Each row is followed by its class number.
[-224  165 -171  -41  -44 -161  -78  192  -72  364   93   16 -308 -308
 -373 -195  222  274  -10 -229  156   68 -275 -210  -53  -91  108 -362
  255 -124 -358  -96  146   34  368] -> 2
[ 120    9   54 -112   38  288 -232  -65  587    9   -3   54  -21  -21
  222  -29  309   11   63   40  -88  274  217  -28  196  143   12  -97
 -125 -207 -262  -86  222  -70  -20] -> 5
[ -71   50  -97 -242  141  137 -215   79  225   90  -98 -106  -73    7
  179  151  293 -117  194  -19 -216   48  147  119  -94 -121  201 -118
  -69  157 -141 -106  -49  309  -94] -> 9
[-157   51   69 -101   44   49   28   58  -21  340   64  263 -492  -98
 -206  -50   69 -104  120   54 -210   81 -173   30  194  213   34 -149
  -29  -41 -247  -74 -113   -6    4] -> 5
[ 160 -148   17  -72   -6  502  -99  158  279  194  -52  326 -129   62
  -80  302  120 -107   98    1 -170  115  227  196  -71  -25  468   74
 -144 -198  -96   52  -71  326 -183] -> 9
[ -62   31   23 -130  158 -133 -374  -75  416 -179 -140  219   57  -22
   59  101   24  109  -41  117  -50   96  240  219  -30   85   10  176
   53 -242  -58   22  215 -137  -66] -> 4
[ -42   42   30 -214   46   22 -342 -195  422  -79  -36  255   67 -112
  -91   73  218  244  -55  117  -80  262  296  -16    4  -52 -107  102
  112  -22  -85   -3  214    6   25] -> 12
[  90  111  264  -89   27  551 -205   95  -69  332    0  149 -328  209
  -38  191    4 -116  152 -201  -11  149  352   75  447  524  439 -341
 -230 -363  -74  -72   27  275 -218] -> 1
[-144   83   28 -183  118  -72 -374 -195  273  114  -63  384   38 -165
  -62   70  205  271    1    7  -42  248   96  -96   69 -173   -6  -25
  203   14 -183 -129  258    4   75] -> 12
[ -14  -28  -54 -253  -16 -314   21  -12 -174 -120  173   61   29 -192
 -282 -323  -49  261 -218   15   61  139  107  -18  -77  -28 -282 -158
  138  -80    5   26  212 -107   11] -> 4
[ -81  112   55   15   69  141 -220  -74  166   26 -129  150 -129   48
  113  170  104 -199  152  -20 -300  -19  209  183  161  225  129  192
   -5   13  170 -107  -63  173  -50] -> 2
[-353 -140  132 -247  190 -273 -340   85  222  -29  105  518 -213  -10
  -23 -228  121  484  175  125 -254  -91  165  -22 -175  209 -300    6
  134 -227   51  -35 -118 -170   82] -> 2
[ -55   98  -87 -286  -16 -199   56 -121  160   13 -151  -84    9 -255
  -45 -321   19   -1 -195   69  125  129 -203   95  -13 -193  -61 -212
   96 -194 -319   -5  254 -276  226] -> 3
[ 166   93 -246  323  -20  278  319  202  393 -131  -68 -899 -264  145
  310  -12   65 -652  146  189 -501 -229   87  373  150  534 -211  484
 -169  153  299  -39 -387 -240   -7] -> 8
[   9 -124   21   14  -23  189  124   57   33  185   12   71 -251    8
  -26  -25   36 -219   39   61 -285    8 -128  216   40  148   57  145
 -110  -76   23  -42 -175    5   61] -> 7
[ -83 -347  -23  268  293  -97  267  201  -39  341  163  386 -320 -196
 -307   84   -8  259  365   19  -43  -42 -100   15 -244  291   47   77
  -75   89   80  -52 -368  493 -235] -> 5
[  54  -25    8  -36  110  -53 -204  -41  271 -153 -113  419   77  -11
  -50  273  -71  -28  -85   99  -27   55  222  262  -71   -2  142  276
  -15 -186    0   43  115  123 -186] -> 7
[  24   29   82 -110  190  146 -352 -138  297  -13   21  497  -15   -1
 -105  239  150  255  -39  -17  -18  188  440  -14  286  105   58   26
   12 -126  -57  -26  199   87 -199] -> 1
[ 249  -18 -180 -225   22  536  264  182  626  122  261 -421 -384  -66
  -92  -22  406 -175    3   17 -135   69  257   45  300  390   21 -259
 -279  -25 -244  -48 -173  139 -267] -> 10
[  49  -45 -147 -296  231 -193 -139   20  185  134  134  217   80 -232
 -205  -35  118  544  -76  -88  294  177   23 -119  -27  -21 -112 -375
  195 -237 -391  -66  358  -85   54] -> 2
[-103  -90  -32  -48  132 -246 -461  -38   93    3   16  393  108  -77
  -68  155  134  528   95 -136  -66    4  186 -113 -136  283 -154  195
  330   39  233 -178   81  139   66] -> 2
[  88  -61   51  -56  130  177 -254  -87  618 -233  106  322  123   73
   47  241  117  240   55   46  133  101  339   52   84   79   18   69
  -32 -277  -72  144  139  -29 -415] -> 8
[  97 -260  -48 -156  481 -243 -136  386  284  -26  225  743   19   -4
 -476  349  101  306   65  244  347   50   63  182 -126  -41  205  -30
 -232 -442 -441  165  -51  228 -510] -> 3
[ 168  -46 -133 -162  194  105 -109   80  480   46  175  203  -31 -125
 -266  171   61  304  -95   58  233  199  237   67   94  134   80  -55
  -44 -380 -193  105  164   22 -324] -> 9
[   4 -103 -171 -197  151 -252  101   63   -9  -53  151  494   -4 -227
 -530  -60  -55  383 -407  171  219   69  -11   91   27 -296   85  185
   92 -362 -285  280  -39 -207 -190] -> 2
[-146  134  236 -156   58 -187 -180  -63  -88   47   34  602 -204 -149
 -139  -30   45    9  -93  -20 -221  194  219  -32  175  -74  105  -62
   90  -61 -234 -185  212   44  -21] -> 0
[  40  -78 -199  -14  348  -24 -450   68  707 -187 -158    1  185   37
  147  259   42  150   42  115  -23  -89  320  369   63  308  -20  289
   57 -368   56  175  -29 -114 -289] -> 7
[ -70 -140   48 -290  116  -82  -41  -21  416  134   55  367  -50 -257
 -172  -60  238  239  -57   80   53  263 -123   28 -136 -443  -77 -219
   22 -182 -515  -17  231  -63    7] -> 1
[  39    9  -48 -201  234  -11 -108 -144  347 -123  -21  341   52 -115
  -78  -80  216  140 -145  153   16  191  143   28  184  -72   -9  117
  -72 -206 -190  -17  149 -161  -31] -> 8
[  49  -22  123 -163  -67  140 -247  -65  173   66    9  -49  298  -11
  140   95  273   62  169 -133 -264   99  242  -53    6 -574 -186 -319
   49  358 -130 -166  302  202  219] -> 1
[ 123  -33  126 -145  138  140 -105  135   86   36   -1  399 -191   59
 -231  251  -20 -128  -83  184 -243   98  329  212  273  174  197  272
 -259  -87  -69   82 -185  153 -420] -> 12
[ -74  180 -109 -313  218  -89 -153  -73  472  125   -8   29  -77 -310
  -64 -186  277  199   10  -25  -24  322   53  -80   44 -118 -262 -334
   64  -82 -365 -187  457  -69  114] -> 11
[-343 -390  155 -308  117 -402  -45   35  237    0  125  483 -102 -215
 -232 -320  214  601  -67  192  -17 -104 -371  -26 -277 -244 -256   57
  277 -343 -278  150 -188 -544  214] -> 6
[ 203   24  -89 -181   26   63  -11   30  263 -147  -56  -75   36  -54
   -6   15  -41 -112  -39   55  163   86  119  169    8  223 -142  -79
  -64 -367   65   70  105   20 -151] -> 4
[  98 -100   -1 -166  131   46  -97  -59  369  -82  144  163  150  -62
  -43   -3  182  254  -91  107   60  152  141  -64  101   11  -72   62
   18 -232 -114   87   80 -144 -164] -> 11
[ 204  -78 -134  -76  151  -51 -147  106  477 -232   84  155  135   14
   60  227  -66   62 -135  130   20   10  261  252   39  153  119  277
  -54 -331 -108  170  -13  -80 -445] -> 10
[ -62   23   -6  100  255 -101 -206  -14 -281  103  -39  453 -325   50
   30  228  -46  -37   53  -76 -286  -50  247  261  305  515  139  216
  -26  -36  137 -170 -135  208 -108] -> 5
[ 153 -113  -15 -144   69   76  -30  -51  318 -116   -4  147  191  -13
  -65   28   87   22 -163  182   48  144   85  165   22 -216    0   87
  -95 -203 -200   68  125 -128  -65] -> 5
[  64 -116   49 -186   85   39 -127  -41  273  125   86  212   75 -107
  -42   61  157  225  -28   45   35  159  144  101   86 -221  144  -93
  -71 -158 -242   -8  159   45  -49] -> 2
[ 339   15    1  -42 -171  593 -179  131  133  -10  372  614 -102  173
 -338  383  205  249  181 -209  148  284  264 -223  209  451  225  -40
  -19 -473 -194  -13   71  199  -56] -> 9
[   2  273  211 -252 -193  193   -1   50 -234  194  100 -270 -202   63
  -25 -311   80 -271 -108   48 -372  185  172 -157  284  163  -61 -274
  -34   79 -197 -208   87  -89  242] -> 6
[ -24 -137 -133 -128  308   40 -228  -86  668 -118 -101  266  201  -66
  -20  -27  267  198   36  133   95   48  101  128  -35  -57  -38   82
  -15 -281   29  -17  155 -121  -19] -> 11
[ -69   61 -120  121 -149  115  -39   44  -49   12  -79  -62 -163  114
  167  -92   23 -245  149  -58 -151 -146 -107   97  -82  360  106  117
   23 -125  237 -155 -209   60  320] -> 10
[ -68   66  -25  181   52   33  -10   19 -125  266   78  197 -324  -22
   50  159    0    8  203 -154   -1  -92   36   18  210  409   90  -42
   38  -21  170 -201 -144  302  -50] -> 7
[  79   98    7  -29 -118  203    9 -113  102   16  -27 -272  115  -26
  532  -82  254 -282  265 -137 -192    1 -154 -238  174  -19 -150 -106
   32   44   98 -175 -160   86  222] -> 1
[  62   79   63  -35  113  260 -103  -95  139  -18 -135 -174   -5   90
  159   83  103 -268  142   95 -266  130  367  102  101  352  100  157
 -123  105  234 -104  -91  276 -150] -> 10
[ 245 -191  -90 -507  109   50  -90    8  259 -224  142  104  387 -149
 -176   97  383   64 -231  178   26  295  -48  -29   85 -797 -449 -104
  -23 -258 -418  291   -6 -118 -125] -> 7
[ 108   20 -136 -267  229 -278 -131  282   81 -173  -22  663  -37 -173
 -533  102 -177  327 -231   29  413  -38   80  -54  -44  171  108   32
   79 -649 -173  220  -32   -6 -306] -> 8
[  86 -124 -130  134  132  239 -101  245   24  242  -66   23  -97  111
 -131  293   76   -7  307 -115 -180 -205  167  135 -144  363  123   10
  -50  229  280 -174 -129  499   83] -> 4
[  41 -159 -251 -546   55 -193  -35 -111  267   41  174  352  187 -426
 -354 -170  166  592 -481  120  313  239   50  -69   47 -532   11 -111
  323 -378 -423  200   54 -169 -192] -> 7
[  94   -4  -92 -300  104   74 -212 -133  631 -163    3   -2  114 -120
   27  -11  191  131  -53   78   34  206   21   85  144   -6 -276  -35
   11 -375 -221  125  211 -339   -7] -> 2
[-284   84   79  168  391   88  204  -32   17  236  160   15 -575   29
  -78 -172  162   42  158   23  -53  -24  -68 -282  234  613 -129 -148
  -65  150  106 -256  -93 -107  -68] -> 5
[ -58  103  121  200   20  129 -411   -1   -4  -67    0  393  -33  198
   36  283 -142  190  215  -96  167   40  422  -60   77  530  153   81
  121 -282  301   96  -43  274 -379] -> 12
[  43   -9  238  102  121   74 -201   12  100 -149  -62  435  -33  170
   56  345  -66 -210   92   48 -276  -80  242  247  139  308   11  415
  -86  -91  337   38 -107  149 -371] -> 0
[  90  171   -6 -137  -26  319   44  -53  312  211  300 -283 -181 -113
   -8   38  179   70   19 -178   88  195   97 -227  311  267  -27 -390
   60 -157 -208  -68  101   84 -169] -> 2
[  27   20   80  -77 -134  231  169 -140   75  -40 -101 -178 -204   74
  376 -234   46 -389    5   59  -92   61 -188  185  279  154  -16  -57
 -216 -248 -133   25 -127 -294   -2] -> 5
[ -13   24  135    9  307 -183  -11  115  -40   55 -112  342 -247   43
  -53  120 -206 -281  118  160 -241 -125  157  335  -15  624  145  242
 -186 -116  229 -159 -150  302 -211] -> 8
[ 176 -113 -137  -26   32   83   44  138   20   -4   32  252  190  -78
 -132  -43  213   -7  -71  -11  188   94  -38   16  -20 -386   91  -89
  -60 -312 -154  -48   15  139  160] -> 12
[-107  253  -16 -236  -32 -179  -34 -166 -106  -16  132  354 -249 -187
 -126 -373  158    0  -15   35  -76  178   14 -135  230  332  -20 -155
  140 -238 -171 -222  147 -135  384] -> 8
[ -47  106  206  155 -147  325 -134  -32   47  120   60   94 -291  183
  159  251   43 -232  243 -124 -233  -30  221    7   81  511  130   -8
   30   79  230 -119  -89  342 -149] -> 10
[-188  -70  352   33  -22  238 -452  -97  380   97 -185   88   47  164
  412  192  133    5  401  -31 -331   47  270   84  -42   72   61   33
   55   64   62  -71  -82  199 -163] -> 10
[  31  203  250 -109  -45  311   55   -5  -70  219   88 -119 -292   88
   81  -19  124 -426  212   50 -357  190  199   14  205  305  133 -201
 -243  169  -35 -215   30  329  -45] -> 5
[  38  116  -48  -65  -58  -43  109   79 -204  114    8  193 -273  -89
  -57   13  -97 -393  -16   46  -52  -21  -93  332  229   79  154  -53
  -90 -358  -68   46 -157  133  -62] -> 6
[-138   61  -71 -190  262 -308  -80  -89   57  -84  121  458    7 -227
  -47  -98  135  149   13   56  -25   61    2 -138   -8  -54  -58  -37
  180 -135  -87  -55  -11  101  -59] -> 5
[ -80   18 -146 -190  230  -31 -250  -49  294  172  191  426  -33 -249
 -171  186  239  358  -27  -84  100  179  210  -76  129 -319  153 -243
  188 -118 -272  -24  167  213 -231] -> 0
[ 297  228  117   76 -159  161  183   21 -383   29  103 -464  -96   64
  107 -109 -342 -243 -253 -118   85  312  352  -15  391  263   85 -243
 -184  -67  -81    9  348  -87 -331] -> 4
[ 157 -199 -246   31  263  -16   85   56  298   52  123  125  -29 -173
 -112   92   47  277  -54   25  150   83  105   93   -5  181  -76   69
  -15 -204  -41   23   -3   86 -204] -> 7
[ -50  -24   93 -129   72  -75 -115  163    2  -15  -17  330 -280   -4
 -154  222  -86  -85  120  -30 -207 -118   -8  212    8  327   83  112
   15 -253  -11  132 -175   28 -163] -> 11
[ 281   83 -389  452 -142  -29  413  155 -622  -85  118 -167   52   26
  -32  295 -384   28  -57 -421  505 -164    1 -140 -411  273  320   92
  117  146  497 -140   46  594 -185] -> 6
[ -18    7   18 -202  216 -181 -148 -161  315  -13    7   58  145 -142
   -7 -106   90  292  -88  190   -1  130    7   57  194   -6 -244  190
  100 -177   14   21  134 -386   23] -> 12
[ -70  164  105  -80  -30  165 -114    2  100  133   31  -76 -201   26
  -35   60   50 -222   51   33 -262    5  131   42  117  336  139   49
   47  -26  118  -87 -102  167  -23] -> 4
[ -79 -106  -49  -59  413 -168 -122   15  302  165   -3  337  -41  -66
 -149  -44   72  300   -4  206  -10   -9  -20   80   60  280    6  180
  -75 -140  -70 -147   12 -105  101] -> 7
[ 150   21  -56 -335   45   28   34  -22  217  -75   38  222   92 -147
 -176  -65  132   77 -158  107  135  197    9  -72   65 -223   63  -78
  -84 -252 -294   63  172 -111    1] -> 11
[ -81  -93   24  -71  254 -390  -44 -123  198    3  -32  184  269 -226
   26  -81  -43  283  -48   15  295   17 -225  -20  -78 -200 -122 -100
  172 -178 -121  -36  171 -110 -106] -> 5
[  37  -86 -309  -78  113 -137 -203  166  199  -17  112  499   46 -181
 -297  191  -52  503 -134  -66  466    0   68  -51 -105 -108  128  -62
  296 -564 -147  217  -22   47 -290] -> 5
[  72  212  184 -226  -85   93 -109 -154   -1  -91   84  169   -5   -4
  109  -12   67  -88 -102   -3   30  315  221 -166  259  -34   14 -153
  -27 -191 -164  -34  249  -35 -183] -> 11
[  60  203  -59   66   21  254  -40  -56    8   95  -39  100 -203   32
   62  163  -40 -110   83  -75   -5    3   60  -19  303  362  147  156
  -29 -181  213   15 -150  121 -170] -> 8
[  74  -65   44   71   17  138  -35   -1  184 -105  -44   26  101   89
  193  115   24 -129   62   62 -192    2   46  138   20  -51  -95  285
  -85  -50  126   38 -121   -5 -160] -> 6
[  84  -80  138 -154   79 -227 -171   61    8 -107 -187  252  140  -27
 -122  130  -86 -106  -97  170 -222   98  103  328  -76 -179 -102  277
  -87 -109  -88  -10   73  -21   62] -> 1
[  56 -118   13  148   21   33  -79  -77 -434 -229 -334  195  162  156
  478   30  -10 -282  -52 -229 -303 -189  303  118  -36 -122   50  175
  -39  255  463 -217  -98  318   44] -> 10
[ 101  -90    1   88  217  345 -217  110  335   63  -32  155 -116  191
  -20  372  114    9  115   45 -226  -19  357  245  167  332  160  287
 -176  -56  104  -43 -135  172 -243] -> 5
